In the rows, 128 means zero.
Each row is followed by its class.
[120  94 120 128 156 119 122 116 141 133 151 112 116 119  94 165 130 133
 105 142 124 116 125 188 127  89 130  98 132 123 139 136 136 143 121 124
 177 130 112]	Malak
[123 125 187 137 121 178 186 132 131 117 140 172 170  95 128 144 103 128
 106 113 178  50 145  98  84 198  89  63 153 132 161 140 151  99  93  76
 129 105 111]	feb
[127 117 138 152 109 132 151 128 128 152 112 101 126 117 126 134 129 121
 115 107 133 109 134  98 134 109 132 136 130 136 112 109 117 128 128 141
 123 117 124]	Gat
[128 111 132 157 111 162 147 126 131 161 109 101 142 118 124 129 129 117
 128 113 131 104 130 109 131  96 129 140 131 142 103 119 122 133 133 134
 135 114 132]	fako
[125 110 131 144 107 146 164 130 135 160 113 100 140 119 127 120 119 122
 119 111 132 107 119 108 132  95 130 138 126 136 107 124 118 127 125 136
 134 124 136]	fako
[139  99 131 121 161  98 107 120 151 111 143 118 102 125  96 147 139 146
 101 149 133 112 133 178 128  86 135 104 126 122 134 130 139 141 121 129
 173 133 129]	vazak
[150 126 164 129 133 164 150 127 146 101 131 160 127 135 130 123 141 120
 138 132 144  76 137 112 119 139 120 104 137 119 129 127 121 115 113  94
 147 117 143]	vazak
[ 83 109 119 139 124 128 178 118  81 179 143  55 120 130 128 149 120 120
 143 107  99 155 116 144 147  83 130 113 119 133  88 128 121 130 162 143
 135 127 129]	geg
[162 128 176 123 124 164 134 135 156  96 129 150 128 130 123 126 125 131
 130 131 145  76 129 114 119 149 121 104 129 116 132 135 139 117 111  92
 151 131 145]	fako
[122 112 136 150 108 145 163 123 139 155 121  98 137 127 124 119 132 124
 145 114 134  99 130  98 138 110 135 137 135 139 100 114 108 130 132 134
 124 120 134]	vazak
[114 113 132 146 117 143 143 125 139 146 112  96 112 112 138 129 136 125
 136 109 138 118 125 101 139 105 125 144 134 142 103 113 110 124 140 129
 136 127 125]	geg
[152 128 170 136 134 171 156 130 151  93 132 157 135 132 126 137 135 119
 135 128 144  84 141 108 116 157 111 112 135 115 133 111 121 119 111 100
 151 134 136]	Loze
[130 104 136 152 125 147 164 117 142 134 127  98 135 123 112 140 136 131
 142 111 133 103 139 105 135 109 131 136 143 137 104 115 106 123 119 126
 147 134 132]	vazak
[138 129 162 125 143 152 167 140 142  98 131 154 129 132 126 124 126 133
 130 137 142  72 136 101 113 158 128 107 141 115 134 131 131 122 128 104
 141 131 139]	geg
[139 128 180 130 127 143 160 133 139 113 136 151 130 131 120 122 113 125
 113 125 158  70 136 116 116 166 112  93 144 118 148 122 126 124 106 103
 138 118 125]	Gat
[144 123 170 121 147 134 131 126 169 113 154 125 117 142 122 107 116 129
 126 139 136 114 113 129 132 135 104 126 122 103 143 121 123 113 122 109
 140 128 139]	rud
[129  86 152 124 158 131 118 121 163 146 143 121 152 118 100 151 138 130
 119 145 140 115 134 185 120 101 119 101 137 115 145 145 130 139 109 143
 179 123  97]	feb
[134 116 147 134 153 157 157 132 136 123 130 158 132 132 144 146 122 108
 103 142 143  79 129 140 105 143 126 105 137 125 142 124 126 124 119  81
 168 119 141]	dapot
[126 107 130 163 110 150 167 130 123 139 109 105 142 115 126 138 127 118
 125 108 140  96 143  95 128 107 126 134 131 146 111 118 111 130 129 137
 134 119 127]	Kizu
[137  94 133 143 155 124  96 117 140 129 139 112 120 121  98 149 122 131
 121 131 117 116 141 189 121  84 135  93 132 133 141 134 154 155 131 133
 183 114 121]	nemu
[132  89 112 148 146 196  86  97 210  97 108 123 148  75 117 114 201 169
 244 104 113 111 136 125 124  56 110 161 158 129 134 142 156 118 117 121
 170  99 148]	Malak
[125 108 123 130 142 123 108 118 158 132 131 103 105 113  95 147 110 140
 116 126 114 103 129 177 119  85 142 109 131 122 129 125 152 139 133 126
 172 127 122]	fako
[133 111 121 151 102 153 161 140 125 158 115 114 133 127 138 122 117 128
 127 106 131 103 131  81 142 121 152 136 130 145  99 109 115 140 143 133
 125 116 135]	nemu
[148 109 178 142 140 140 159 129 153 121 140 143 143 130 123 128 111 114
 116 125 147  94 139 125 110 146 110  92 129 109 139 121 128 122 107 104
 166 115 136]	lus
[129  96 123 133 147 123 114 130 140 131 133 115 126 110  82 155 116 132
 100 138 130 107 137 177 122  84 134 102 130 138 143 126 139 162 119 137
 181 117 117]	fako
[116  63  64 133 141 133 217 133 119 191 156 122 184 127 147 252 142 114
  73 126 142  72 170 170  89 251 150  68 111 145 114 115 114 133 147 104
 172 139  95]	lus
[150 120 173 129 142 156 149 141 156  86 126 160 130 124 133 117 115 126
 115 123 156  93 139 119 111 149 111  99 136 116 157 125 132 114 108  98
 160 127 139]	dapot
[ 92 106 102 142 112 127 140 127 137 167  92 101 105 120 142 104 112 127
 115  99 126 153 112 115 144  78 145 154 141 163 116 123 116 139 159 150
 124 133 130]	nemu
[116 115 132 155 106 131 158 123 132 156 102  96 149 108 129 121 127 128
 137 101 132 112 133  97 124 104 124 135 130 142 112 126 123 127 132 149
 122 115 129]	Gat
[119 112 116 169 137 155 140 113 112 151  99 137 147 112 153 159 155  93
 145 129 128 133 130 104 124  92 118 133 132 153 104  92  98 141 104 130
 154 108 149]	Gat
[122 108 136 164 109 124 160 130 131 152 111  98 145 114 114 120 115 124
 121  99 129 116 139 102 123  98 132 136 131 139 111 120 136 132 144 141
 128 115 135]	lus
[148 125 173 132 128 163 149 141 137 108 135 152 127 130 123 122 122 122
 121 126 149  76 132 121 116 152 123  97 142 121 148 135 129 123 114 104
 143 127 123]	nemu
[122 111 128 149  99 148 160 134 116 146 111 105 141 118 124 127 127 122
 122 100 143 107 144  94 126 116 137 134 133 143 107 113 113 131 131 138
 123 127 126]	Roko
[156 126 157 130 141 184 141 139 147  95 123 159 129 129 134 136 159 124
 128 135 140  87 143 102 119 149 125 132 135 121 140 127 125 123 115 105
 135 134 136]	Loze
[139  82 124 124 157 120 123 137 122 139 149 124 136 128 102 155 120 125
  77 144 128 104 137 199 128 101 140  82 121 123 150 130 141 158 126 137
 176 118 114]	dapot
[160  76 154 143 144 118 106 137 153  69 118 137 123 109 104 127 136 133
 112 141 148  82 142 206 106  79 123  93 106 104 161 112 136 133  89 147
 180 134 126]	Kizu
[125 110 129 154 112 151 162 126 134 145 124  94 135 117 119 128 135 123
 132 108 124 105 132 104 139 114 132 137 124 133 109 119 117 127 135 132
 123 136 129]	Malak
[146 123 163 123 124 152 168 142 146  85 120 168 131 123 132 114 124 128
 117 129 158  87 130  99 117 158 117 104 129 116 144 137 129 108 113  92
 140 131 139]	Malak
[138  94 120 129 152 129 104 123 142 141 145 115  99 130 113 153 140 127
 109 135 119 117 128 171 136  96 139 113 130 133 133 118 140 156 140 119
 173 117 124]	nemu
[124  71 125 116 164 130  88 126 140 144 142 108 130 131  95 163 163 124
 120 152 127 126 141 192 117  97 148 106 135 142 162 146 143 176 121 140
 167 116 130]	Roko
[145 139 170 112 120 149 139 135 159  86 119 161 116 117 124  98 114 137
 140 124 148  77 120 121 118 135 120 109 137 113 137 136 146 112 110  88
 152 130 144]	fako
[148 134 163 131 131 174 149 134 145 104 124 165 128 125 132 125 124 117
 129 135 147  73 129 117 114 147 118 110 138 116 133 119 127 117 109  87
 152 120 137]	fako
[119 132 172 116 129 119 148 121 145 146 151 139 124 121 124 123 142 126
 135 131 151  85 116 141 129 153  99  94 140 109 144 115 133 127 114 116
 138 112 116]	Gat
[139  97 128 129 150 132 112 123 139 121 149 113 115 123  90 174 132 138
 105 133 118 109 141 180 129  98 136  98 125 119 130 118 141 147 128 133
 174 130 112]	Loze
[150 119 158 113 147 150 159 150 131 104 136 170 117 131 129 122 131 127
  80 144 158  74 125 128 116 133 117  99 124 103 140 132 125 112 109 103
 152 123 130]	rud
[128  99 130 128 153 120 120 115 141 132 151 107 107 127  88 162 130 134
 111 135 122 107 138 177 133  94 134  97 136 127 129 125 130 145 130 126
 175 127 113]	vazak
[119  95 121 121 153 125 100 116 130 141 148 114 106 130  95 160 130 123
 112 137 119 120 130 189 125  90 143 107 137 127 140 118 129 156 124 122
 175 121 119]	Roko
[125 121 136 153 116 139 155 120 122 142 113 113 151 100 127 138 141 115
 154 116 132 109 132 104 137  85 122 126 131 142 103 120 107 132 111 132
 155 110 133]	Gat
[129 111 124 159 108 141 155 126 119 143 105 102 138 118 131 135 138 115
 129 109 133 103 142  98 131 106 129 139 124 147 107 122 117 129 137 137
 127 117 134]	Kizu
[127  88 119 131 159 128 123 123 137 123 148 120 127 123  88 161 127 133
 113 142 115 106 137 194 122 102 142  87 125 120 145 132 139 153 120 133
 175 134 119]	Malak
[137 133 173 113 137 158 158 139 143 106 140 165 115 144 126 105 113 129
 117 129 152  85 140 103 124 162 129 106 147 112 144 119 123 128 120  96
 142 125 138]	Roko
[159 125 172 129 131 156 158 144 136  87 141 160 150 137  92 118 124 123
 119 133 152  45 155 138 106 168 108  67 121 106 146 125 113 135 119 119
 149 125 118]	vazak
[150 123 155 115 155 172 157 144 151  93 127 182 114 125 133 134 132 115
 104 133 148  81 136 107 120 147 124 108 142 119 141 134 110 123 117  70
 173 129 135]	lus
[127  99 130 132 161 132 106 116 148 131 143 120 112 122  95 166 122 130
 109 141 118 108 137 182 123  94 139 105 138 122 124 115 145 147 136 114
 177 122 114]	feb
[145 123 156 131 131 161 155 134 146 100 132 159 136 129 129 120 137 117
 132 137 146  84 129 114 117 151 119 109 132 115 143 128 124 120 110  98
 138 124 139]	Malak
[133 116 146 155 118 156 150 141 139 144 118 108 132 124 125 128 128 119
 118 106 133 101 140  96 124 129 129 131 129 132 128 104 125 135 137 137
 126 125 131]	dapot
[124  82 138 111 158 121 110 136 139 137 140 104 104 122  92 138 124 135
  76 139 146 121 136 175 131  69 131  80 127 131 141 142 131 171 124 147
 179 130 114]	Roko
[115 111 118 120 145 115 130 121 143 149 160 100 110 111  98 178 134 129
 112 141 118  98 123 192 132 113 136  99 117 124 131 111 134 142 142 116
 171 126 117]	fako
[137 105 127 151 116 151 153 133 121 155 113 107 136 125 134 134 141 117
 110 118 132 108 132  87 136  98 127 144 122 140 115 127 112 135 128 143
 122 115 130]	Kizu
[162 132 174 136 136 162 135 138 159  87 129 166 128 125 131 108 125 118
 123 136 162  73 137 103 120 155 104 109 129 112 134 112 123 111 113  94
 144 116 137]	rud
[133 104 133 165 111 152 156 122 131 134 109 104 139 122 125 133 118 124
 130 102 132  98 144  95 129 107 125 133 130 142 108 115 117 127 132 134
 137 120 134]	Kizu
[131  93 129 134 157 123 117 133 129 106 146 104 123 123  84 160 114 139
 105 132 121 112 136 202 109  86 127  79 124 114 145 127 150 143 138 135
 176 126 120]	dapot
[126 117 133 153 118 143 155 120 130 149 118 105 133 120 131 137 135 122
 137 111 130 108 134  99 138 114 131 139 139 137 105 107 113 129 125 129
 131 119 130]	Gat
[146  93 122 132 158 130 129 124 146 110 145 113 117 124 100 148 136 141
  91 143 128 121 126 161 127  70 124 122 127 112 135 143 130 129 114 126
 171 133 118]	Malak
[149 131 178 121 131 151 139 135 146  91 133 162 117 131 126 116 123 121
 116 128 160  84 141 112 113 147 120  98 137 112 144 120 122 117 104  97
 150 124 140]	Roko
[127 130 145 122 135 158 175 119 126 112 139 160 144  98 126 142 110 127
 148 124 126  70 122 146 113 137 125  94 134 109 138 126 140  96  99  74
 168 110 137]	fako
[119  79 122 147 189 160 116 128 103 139 141 124  87 150  84 181 125 123
  53 130 133 117 161 192 132 106 124  91 157 135 136 106 108 172 140 144
 191 137  86]	geg
[153 134 169 115 146 144 129 147 143 123 138 163 120 150 122 112 140 121
 107 156 155  88 128 120 126 143 124 103 133  99 132 134 123 127 119 129
 134 114 130]	rud
[119 116 125 162 107 152 150 116 139 145 123  96 138 112 120 128 138 122
 159 108 122 106 133 109 140 112 129 147 131 142 106 113 124 129 144 121
 127 120 132]	Malak
[122 116 114 168 120 153 174 124 132 134 105 109 143 114 131 138 110 122
 134 104 130  92 148  88 118 136 129 143 133 138 112 100 105 122 131 131
 129 128 124]	Kizu
[153 116 162 126 147 163 150 136 156  97 133 164 117 134 138 131 124 129
  98 124 156  84 131 122 112 148 112 107 143 108 147 118 123 106 108  89
 164 128 134]	dapot
[111 113 138 160 119 143 150 126 126 148 116  96 129 108 124 127 124 118
 131 110 129 104 136 121 132  92 124 126 128 144 111 115 118 136 144 140
 141 123 120]	geg
[159 139 174 140 125 177 160 139 148  88 129 165 127 130 129 132 124 125
 127 124 135  76 145  86 114 156 123 121 131 112 136 106 134 116 119  95
 138 127 141]	Loze
[141 138 178 128 145 161 143 133 152 105 146 163 116 130 128 128 121 122
 119 138 148  83 138 121 123 159 119 114 138 113 138 109 119 122 112  84
 149 125 128]	feb
[134  95 135 128 146 127 102 124 133 134 144 110 118 126  90 151 132 128
  97 134 133 105 143 179 123  92 135  99 130 124 139 126 130 152 124 138
 168 124 111]	Roko
[133 104 121 134 162 134 124 122 135 131 140 135 104 119 100 168 125 125
 106 135 129  99 138 161 138 113 150 119 157 118 118 106 122 139 120 104
 180 130 104]	lus
[129  98 131 132 152 126 114 114 140 133 146 107 110 126  94 149 133 132
 113 135 121 103 139 183 131  87 132  92 130 124 127 125 135 146 133 132
 168 122 118]	vazak
[146 131 169 136 138 149 151 126 154  88 125 159 126 124 131 121 117 123
 133 128 146  80 140 105 115 146 108 105 138 118 144 125 133 113 117  95
 150 119 139]	Kizu
[146 128 166 129 132 154 143 132 149  97 134 155 117 126 137 113 121 125
 135 130 145  83 124 125 122 137 125 100 140 123 140 129 137 118 119  89
 149 124 140]	nemu
[137 129 170 133 139 164 150 133 140 100 128 160 134 123 126 126 137 118
 143 134 144  66 138 124 111 151 111  96 139 116 139 129 130 121 130  99
 153 119 127]	geg
[144 113 186 115 135 172 158 132 119 131 147 152 134 136 109 145 128 103
 131 138 140  75 123 149 133 141 125  83 145 114 137 135 130 133  97  86
 175 118 128]	fako
[108 103 128 137 190 163  70  86 170 138 178 131 141 109 111 159 140 147
 139 181 180  73 110 219 124 114  62  98 189 139 143 150 114 143 117  84
 189  90  65]	geg
[122  93 130 129 156 125 118 126 150 138 150 116 107 114  87 170 120 136
 101 128 120 102 132 182 126 101 144 100 141 120 143 121 137 146 129 122
 175 131 106]	lus
[133  94 127 117 132 121 100 133 122 132 144 110 116 125  83 152 135 127
  92 131 128 105 135 188 126  93 139  96 121 122 145 127 131 154 129 143
 155 127 105]	Roko
[131  98 132 141 151 125 114 123 144 132 144 108 121 119  92 157 121 129
 117 126 116 112 143 175 127 101 140 104 133 124 132 122 139 148 134 128
 170 129 118]	lus
